Below are the code and all the weights of a small trained network. Each question names an input and a target symbol and asks about switching units off, where a switched-off unit gives its printed mean instead of its output.

import numpy as np


def w(rows, s, z=0):
    codes = np.array(rows[::2]) - 128.0
    scale = np.full(codes.shape[1], s)
    scale[-1] = z or s
    return codes * scale


def softmax(a):
    e = np.exp(a - a.max(-1, keepdims=True))
    return e / e.sum(-1, keepdims=True)


def log_softmax(a):
    a = a - a.max(-1, keepdims=True)
    return a - np.log(np.exp(a).sum(-1, keepdims=True))


def net(x, mask):
    ids = ['αβδεηθλμπστφψω'.index(c) for c in x.split()]
    T = len(ids)
    res = E[ids] + P[:T]
    u = 0
    for l in range(2):
        r = res
        for j in range(3):
            rows = slice(4 * j, 4 * j + 4)
            q, k, v = (r @ M[l][rows].T for M in (Q, K, V))
            z = softmax(np.where(np.tri(T) > 0, q @ k.T / 4**0.5, -1e9)) @ v
            o = O[l][rows]
            res = res + np.where(mask[u + j], z, o[:, -1]) @ o[:, :-1]
        u += 3
    return log_softmax(res[-1] @ U[:, :-1].T + U[:, -1])


Q, K, V, O = {}, {}, {}, {}
E = w([
[193,76,193],'α',
[169,142,193],'β',
[74,91,152],'δ',
[6,98,152],'ε',
[106,207,52],'η',
[231,116,233],'θ',
[193,63,10],'λ',
[98,83,234],'μ',
[198,181,104],'π',
[172,119,114],'σ',
[144,212,137],'τ',
[39,168,124],'φ',
[35,151,54],'ψ',
[95,61,153],'ω',
],0.017)
P = w([
[193,4,188],'0',
[230,85,89],'1',
[221,65,95],'2',
[237,80,73],'3',
[234,72,68],'4',
[229,61,65],'5',
],0.0028)
Q[0] = w([
[172,162,145],'0.h1',
[156,209,245],'0.h1',
[133,149,71],'0.h1',
[115,125,170],'0.h1',
[127,116,142],'0.h2',
[129,161,91],'0.h2',
[119,145,125],'0.h2',
[138,147,74],'0.h2',
[184,79,113],'0.h3',
[224,199,131],'0.h3',
[121,176,67],'0.h3',
[253,90,34],'0.h3',
],0.019)
K[0] = w([
[129,216,155],'0.h1',
[97,144,253],'0.h1',
[118,166,50],'0.h1',
[124,82,176],'0.h1',
[148,120,112],'0.h2',
[84,139,161],'0.h2',
[146,105,112],'0.h2',
[82,161,159],'0.h2',
[158,53,129],'0.h3',
[251,145,86],'0.h3',
[104,179,46],'0.h3',
[186,31,40],'0.h3',
],0.017)
V[0] = w([
[102,96,89],'0.h1',
[125,107,98],'0.h1',
[110,143,176],'0.h1',
[125,132,162],'0.h1',
[169,88,88],'0.h2',
[140,99,150],'0.h2',
[119,69,93],'0.h2',
[128,139,179],'0.h2',
[120,139,109],'0.h3',
[121,201,83],'0.h3',
[135,109,158],'0.h3',
[88,2,74],'0.h3',
],0.0087)
O[0] = w([
[185,125,106,110],'0.h1',
[165,148,120,162],'0.h1',
[84,73,149,2],'0.h1',
[91,105,166,61],'0.h1',
[147,186,47,169],'0.h2',
[96,133,122,128],'0.h2',
[147,140,23,110],'0.h2',
[82,108,197,119],'0.h2',
[134,144,110,150],'0.h3',
[157,194,105,218],'0.h3',
[123,102,160,79],'0.h3',
[88,98,2,121],'0.h3',
],0.0082,0.00078)
Q[1] = w([
[134,194,185],'1.h1',
[134,115,183],'1.h1',
[92,180,153],'1.h1',
[21,247,148],'1.h1',
[76,180,104],'1.h2',
[178,78,140],'1.h2',
[216,125,60],'1.h2',
[118,129,137],'1.h2',
[142,121,147],'1.h3',
[134,95,83],'1.h3',
[124,166,180],'1.h3',
[82,240,245],'1.h3',
],0.012)
K[1] = w([
[86,137,121],'1.h1',
[5,167,109],'1.h1',
[96,159,106],'1.h1',
[127,209,62],'1.h1',
[92,155,105],'1.h2',
[182,111,152],'1.h2',
[236,140,103],'1.h2',
[114,124,132],'1.h2',
[144,101,112],'1.h3',
[111,108,115],'1.h3',
[148,157,148],'1.h3',
[164,239,194],'1.h3',
],0.013)
V[1] = w([
[122,207,117],'1.h1',
[112,189,132],'1.h1',
[110,118,145],'1.h1',
[63,190,172],'1.h1',
[253,50,161],'1.h2',
[168,132,153],'1.h2',
[101,61,72],'1.h2',
[153,233,203],'1.h2',
[223,160,147],'1.h3',
[109,81,146],'1.h3',
[147,170,112],'1.h3',
[27,101,105],'1.h3',
],0.0073)
O[1] = w([
[74,149,199,167],'1.h1',
[63,175,187,140],'1.h1',
[121,157,104,96],'1.h1',
[39,246,130,71],'1.h1',
[215,92,188,251],'1.h2',
[164,117,124,169],'1.h2',
[66,162,217,105],'1.h2',
[206,87,3,150],'1.h2',
[73,180,224,244],'1.h3',
[170,130,87,66],'1.h3',
[94,118,160,186],'1.h3',
[175,72,39,10],'1.h3',
],0.0063,0.0017)
U = w([
[232,200,121,134],'α',
[135,255,60,101],'β',
[89,171,25,119],'δ',
[130,50,73,97],'ε',
[182,69,135,102],'η',
[14,83,85,41],'θ',
[84,58,177,180],'λ',
[103,88,90,210],'μ',
[123,188,156,179],'π',
[134,133,104,162],'σ',
[53,160,114,163],'τ',
[188,93,188,2],'φ',
[149,116,172,198],'ψ',
[208,132,82,107],'ω',
],0.012,0.0082)

Each question gives the input, a string of symbols that net reads in full, and the target symbol t.
The units are the heads (4 rows each of Q, K, V and O). Each row of codes is followed by its name. A weight is (code - 128) times the scale printed after its matrix; where a second scale follows, it is the last column's (O and U).
mask holds one flag per head, layer by layer. A switched-off head (its flag False) gives its mean, the last column of its rows in O, instead of its output. The means were averaged over made-up inputs and are rounded, as every weight is.
A unit's drop is (log p(t) with every unit on - log p(t) with that unit switched off) / (log p(t) with every unit on - log p(t) with every unit switched off).
The circuit of an input: a set's keep is (log p(t) with only the set's units on - log p(t) with every unit switched off) / (log p(t) with every unit on - log p(t) with every unit switched off). Starting from all 6 units, units are removed one at a time, each time the one whose removal leaves the highest keep (on an exact tie, the one counted first), for as long as the keep stays at least 0.8.
units of the circuit, in order: the units of the circuit, biggest drop first
most important unit: the unit with the biggest drop
which heads matter: for each layer, one digit per head in row order, 1 if its drop is at least 0.15 and else 0, layers parted by /
drop when u is switched off: that unit's drop, to one decimal
input ε λ ω μ τ δ, target ε: most important unit	1.h3
input λ τ λ, target λ: which heads matter	011 / 011
input ψ τ α τ, target π: which heads matter	001 / 001
input β π ε φ, target τ: which heads matter	001 / 010
input ω ψ α ε α, target η: units of the circuit, in order	1.h2, 1.h3, 0.h3
input λ η ψ η, target λ: units of the circuit, in order	1.h2, 1.h1, 0.h2, 0.h3
input π ω τ π ω ω, target ε: which heads matter	001 / 001
input ε μ τ, target π: units of the circuit, in order	0.h3, 1.h3
input τ π π ω θ, target φ: which heads matter	001 / 011
input ε σ τ λ ε, target ε: units of the circuit, in order	1.h3, 1.h1, 0.h3
input β τ ε, target θ: which heads matter	001 / 011
input π ε α, target η: units of the circuit, in order	0.h3, 1.h2, 1.h3
input τ ψ λ π δ α, target τ: which heads matter	111 / 110
input ε ω ε λ ψ, target ε: most important unit	1.h1
input λ ω π, target λ: units of the circuit, in order	1.h2, 1.h1, 0.h3, 0.h2
input λ τ β μ η π, target λ: units of the circuit, in order	1.h2, 0.h2, 0.h3, 1.h1
input η μ ω σ, target ω: drop when 1.h3 is switched off	0.4
input π ω δ α π θ, target φ: drop when 0.h3 is switched off	0.5
input ε ψ η ψ ε, target θ: drop when 1.h1 is switched off	0.2
input α δ μ ψ, target δ: drop when 1.h3 is switched off	0.4
